Here is a tiny trained network, its code and every weight. The questions are about switching its units off for an input and a target symbol, where a switched-off unit gives its printed mean instead of its output.

import numpy as np


def w(rows, s, z=0):
    codes = np.array(rows[::2]) - 128.0
    scale = np.full(codes.shape[1], s)
    scale[-1] = z or s
    return codes * scale


def f(y):
    return np.maximum(y, 0)


def softmax(a):
    e = np.exp(a - a.max(-1, keepdims=True))
    return e / e.sum(-1, keepdims=True)


def log_softmax(a):
    a = a - a.max(-1, keepdims=True)
    return a - np.log(np.exp(a).sum(-1, keepdims=True))


def net(x, mask):
    ids = ['αβδθμξσφψω'.index(c) for c in x.split()]
    T = len(ids)
    res = E[ids] + P[:T]
    u = 0
    for l in range(2):
        r = res
        for j in range(2):
            rows = slice(3 * j, 3 * j + 3)
            q, k, v = (r @ M[l][rows].T for M in (Q, K, V))
            z = softmax(np.where(np.tri(T) > 0, q @ k.T / 3**0.5, -1e9)) @ v
            o = O[l][rows]
            res = res + np.where(mask[u + j], z, o[:, -1]) @ o[:, :-1]
        u += 2
        y = f(res @ A[l][:, :-1].T + A[l][:, -1])
        res = res + np.where(mask[u : u + 4], y, B[l][:, -1]) @ B[l][:, :-1]
        u += 4
    return log_softmax(res[-1] @ U[:, :-1].T + U[:, -1])


Q, K, V, O, A, B = {}, {}, {}, {}, {}, {}
E = w([
[68,164,118,111,114,117,115,95,142],'α',
[113,157,174,112,107,187,153,64,95],'β',
[120,196,79,156,88,176,130,160,98],'δ',
[183,84,70,94,146,137,155,174,143],'θ',
[65,114,173,88,147,120,128,105,57],'μ',
[134,237,124,136,95,217,57,121,151],'ξ',
[128,75,154,112,190,144,156,173,145],'σ',
[129,65,117,89,206,63,122,44,107],'φ',
[78,186,94,142,181,143,115,183,4],'ψ',
[62,130,131,134,161,128,148,187,149],'ω',
],0.02)
P = w([
[121,239,123,5,139,88,178,165,130],'0',
[114,102,104,135,124,187,146,142,120],'1',
[149,80,121,209,100,111,109,149,109],'2',
[191,130,181,152,129,69,185,162,121],'3',
[86,107,111,143,164,201,132,110,124],'4',
[151,75,142,225,107,106,92,119,100],'5',
[191,138,168,165,144,59,184,116,99],'6',
[81,100,128,133,176,200,121,77,129],'7',
[130,84,169,238,115,97,73,82,110],'8',
[183,155,171,170,153,60,168,68,78],'9',
[58,128,134,141,217,193,97,87,85],'10',
[128,81,168,249,92,96,79,110,102],'11',
],0.014)
Q[0] = w([
[57,141,76,118,207,177,179,127,124],'L0H1',
[167,228,130,129,121,79,152,161,150],'L0H1',
[105,162,113,11,138,158,208,104,144],'L0H1',
[112,128,131,118,151,140,140,138,78],'L0H2',
[135,164,151,95,114,103,160,168,67],'L0H2',
[116,137,131,115,192,160,79,201,109],'L0H2',
],0.011)
K[0] = w([
[86,102,240,181,160,94,155,29,48],'L0H1',
[207,215,92,239,40,124,68,178,171],'L0H1',
[174,50,190,254,54,193,128,67,123],'L0H1',
[157,66,217,188,189,90,154,112,56],'L0H2',
[134,109,137,158,176,138,88,230,50],'L0H2',
[115,171,150,164,118,243,117,44,115],'L0H2',
],0.0076)
V[0] = w([
[20,173,213,169,157,100,120,167,121],'L0H1',
[196,103,2,158,215,172,128,160,145],'L0H1',
[99,115,177,124,93,207,173,241,142],'L0H1',
[141,228,19,110,81,155,105,77,168],'L0H2',
[128,84,108,62,156,194,9,107,144],'L0H2',
[157,156,46,118,143,130,71,134,172],'L0H2',
],0.0068)
O[0] = w([
[128,97,129,100,85,91,113,50,40,254],'L0H1',
[235,162,2,166,177,90,113,178,77,129],'L0H1',
[133,130,126,84,195,124,59,188,136,97],'L0H1',
[86,186,107,143,96,104,108,108,71,54],'L0H2',
[172,88,79,90,154,100,106,7,92,107],'L0H2',
[71,129,110,106,137,99,76,101,143,82],'L0H2',
],0.01,0.0054)
A[0] = w([
[119,203,206,104,156,114,182,138,74,255],'L0N1',
[46,76,81,106,254,123,63,81,110,142],'L0N2',
[130,58,70,166,200,171,151,128,75,132],'L0N3',
[116,126,144,125,167,95,174,73,82,106],'L0N4',
],0.0065,0.0056)
B[0] = w([
[245,143,101,135,30,149,165,90,220,247],'L0N1',
[183,62,178,91,63,192,113,235,184,219],'L0N2',
[35,160,74,140,77,129,147,2,91,228],'L0N3',
[142,180,69,113,149,83,184,122,124,196],'L0N4',
],0.0072,0.012)
Q[1] = w([
[160,164,125,114,223,132,123,174,124],'L1H1',
[152,68,169,250,123,126,64,133,125],'L1H1',
[114,104,120,217,101,66,145,142,153],'L1H1',
[83,131,56,80,175,255,117,116,164],'L1H2',
[109,143,129,183,65,148,104,122,122],'L1H2',
[142,66,151,192,118,118,56,130,82],'L1H2',
],0.0093)
K[1] = w([
[137,132,138,136,175,146,89,135,131],'L1H1',
[149,172,119,75,124,67,166,225,239],'L1H1',
[124,154,111,155,124,3,172,112,124],'L1H1',
[212,125,159,199,146,217,51,49,170],'L1H2',
[133,179,149,112,61,201,148,148,77],'L1H2',
[42,237,124,22,25,102,110,199,120],'L1H2',
],0.0075)
V[1] = w([
[48,178,79,121,68,16,84,159,112],'L1H1',
[154,105,127,83,175,52,213,125,199],'L1H1',
[109,41,184,105,69,64,136,2,12],'L1H1',
[19,138,145,217,115,132,41,157,98],'L1H2',
[166,255,74,90,142,97,105,142,29],'L1H2',
[32,82,103,59,155,49,230,222,33],'L1H2',
],0.0066)
O[1] = w([
[179,88,64,175,83,100,69,138,236,131],'L1H1',
[144,110,90,38,110,139,194,66,135,131],'L1H1',
[54,188,173,163,148,128,52,125,187,164],'L1H1',
[116,145,49,66,132,96,186,98,78,8],'L1H2',
[95,220,132,145,196,145,2,81,114,232],'L1H2',
[162,59,169,60,38,208,70,10,133,100],'L1H2',
],0.0083,0.013)
A[1] = w([
[1,63,125,161,78,149,118,68,79,138],'L1N1',
[170,147,124,134,82,62,90,189,208,127],'L1N2',
[122,65,145,123,98,186,146,84,140,131],'L1N3',
[91,179,114,131,210,56,147,134,101,2],'L1N4',
],0.0067,0.0056)
B[1] = w([
[100,65,124,79,159,204,182,136,227,255],'L1N1',
[156,178,199,82,67,156,254,59,82,213],'L1N2',
[81,136,28,142,197,27,130,155,37,237],'L1N3',
[107,131,102,36,3,194,82,214,186,190],'L1N4',
],0.0086,0.0077)
U = w([
[228,136,157,100,87,165,121,178,220,218],'α',
[164,165,175,198,212,112,134,206,122,252],'β',
[116,207,106,229,233,2,116,131,74,142],'δ',
[175,115,58,161,113,133,104,166,159,24],'θ',
[96,81,186,87,101,208,93,187,142,16],'μ',
[115,155,111,122,161,87,78,222,169,182],'ξ',
[101,145,134,94,159,105,106,155,40,152],'σ',
[89,125,48,185,128,151,135,112,169,57],'φ',
[114,94,140,156,139,173,35,151,107,70],'ψ',
[120,57,110,132,2,126,73,170,122,124],'ω',
],0.0064,0.0033)

Each question gives the input, a string of symbols that net reads in full, and the target symbol t.
The units are the heads (3 rows each of Q, K, V and O) and the neurons (one row each of A and B). Each row of codes is followed by its name. A weight is (code - 128) times the scale printed after its matrix; where a second scale follows, it is the last column's (O, A, B and U).
mask holds one flag per unit, layer by layer, with each layer's heads first. A switched-off unit (its flag False) gives its mean, the last column of its rows in O or B, instead of its output. The means were averaged over made-up inputs and are rounded, as every weight is.
A unit's drop is (log p(t) with every unit on - log p(t) with that unit switched off) / (log p(t) with every unit on - log p(t) with every unit switched off).
The circuit of an input: a set's keep is (log p(t) with only the set's units on - log p(t) with every unit switched off) / (log p(t) with every unit on - log p(t) with every unit switched off). Starting from all 12 units, units are removed one at a time, each time the one whose removal leaves the highest keep (on an exact tie, the one counted first), for as long as the keep stays at least 0.8.
units of the circuit, in order: the units of the circuit, biggest drop first
k most important neurons: the k neurons with the biggest drops, biggest first
k most important neurons of layer l: the k neurons of layer l with the biggest drops, biggest first
input δ σ ψ ψ ψ φ σ ψ σ ψ σ ψ, target δ: most important neuron	[L0N1]
input ψ δ σ ψ δ ψ ψ φ σ μ, target α: 2 most important neurons	[L0N1; L1N3]
input φ β θ ψ δ σ α σ, target β: units of the circuit, in order	[L0H1; L1H1; L1N4]
input ξ μ δ ψ σ ψ α ψ ψ ξ, target β: units of the circuit, in order	[L1H1; L0N2; L0N3]
input μ ψ α σ ψ, target μ: 2 most important neurons	[L1N1; L0N2]
input σ δ ψ μ φ, target φ: units of the circuit, in order	[L0H1; L0N3]
input θ ψ ψ α σ ω α ψ ψ μ δ ψ, target θ: units of the circuit, in order	[L0H1; L1H1]
input ψ φ φ φ σ ξ, target ψ: units of the circuit, in order	[L1H2; L0H1]
input μ ψ φ ψ ψ ξ β σ, target β: 3 most important neurons	[L0N1; L1N1; L0N3]
input μ μ ψ, target μ: units of the circuit, in order	[L0H1; L1N1]
input ψ φ ψ φ ξ θ ψ σ, target ξ: 2 most important neurons	[L1N4; L0N3]
input ξ φ ψ ψ ω ξ, target ξ: units of the circuit, in order	[L1N4; L1H2; L0N1]
input φ ξ σ ψ φ ψ μ ψ σ θ β, target β: units of the circuit, in order	[L1H2; L1H1]
input θ ξ ψ ψ φ ψ σ ψ μ σ θ, target μ: units of the circuit, in order	[L0H1; L1H1]
input φ ψ ω φ φ ψ ψ ψ φ ω ψ, target φ: 3 most important neurons	[L1N1; L0N3; L0N1]
input φ ξ ψ ψ δ, target ξ: units of the circuit, in order	[L1N4; L1H2]
input β φ φ, target β: units of the circuit, in order	[L0N1; L1H2]
input σ ψ θ, target σ: 4 most important neurons	[L0N4; L0N1; L0N3; L1N3]
input α α ψ σ ψ φ, target α: most important neuron	[L1N2]
input θ φ μ μ σ ψ β ξ φ ψ θ β, target θ: units of the circuit, in order	[L0H1; L1H1; L1N3]
input β β θ α σ ψ, target β: most important neuron	[L0N1]
input σ ξ ξ α σ ξ, target σ: 2 most important neurons	[L0N1; L1N4]
input σ φ θ δ ψ φ, target σ: 3 most important neurons	[L1N3; L0N1; L0N3]
input β σ ψ ψ μ μ, target β: units of the circuit, in order	[L0N1; L1H2; L0H2]
input ξ φ φ ψ ψ ψ, target ξ: units of the circuit, in order	[L1N4; L1H2; L0H2]
input δ ψ ψ ξ ψ ω δ ω σ ψ σ, target ξ: 4 most important neurons	[L1N4; L0N1; L0N3; L0N4]
input ψ θ β θ, target β: 2 most important neurons of layer 1	[L1N4; L1N1]
input σ β ψ, target σ: 2 most important neurons of layer 0	[L0N3; L0N4]
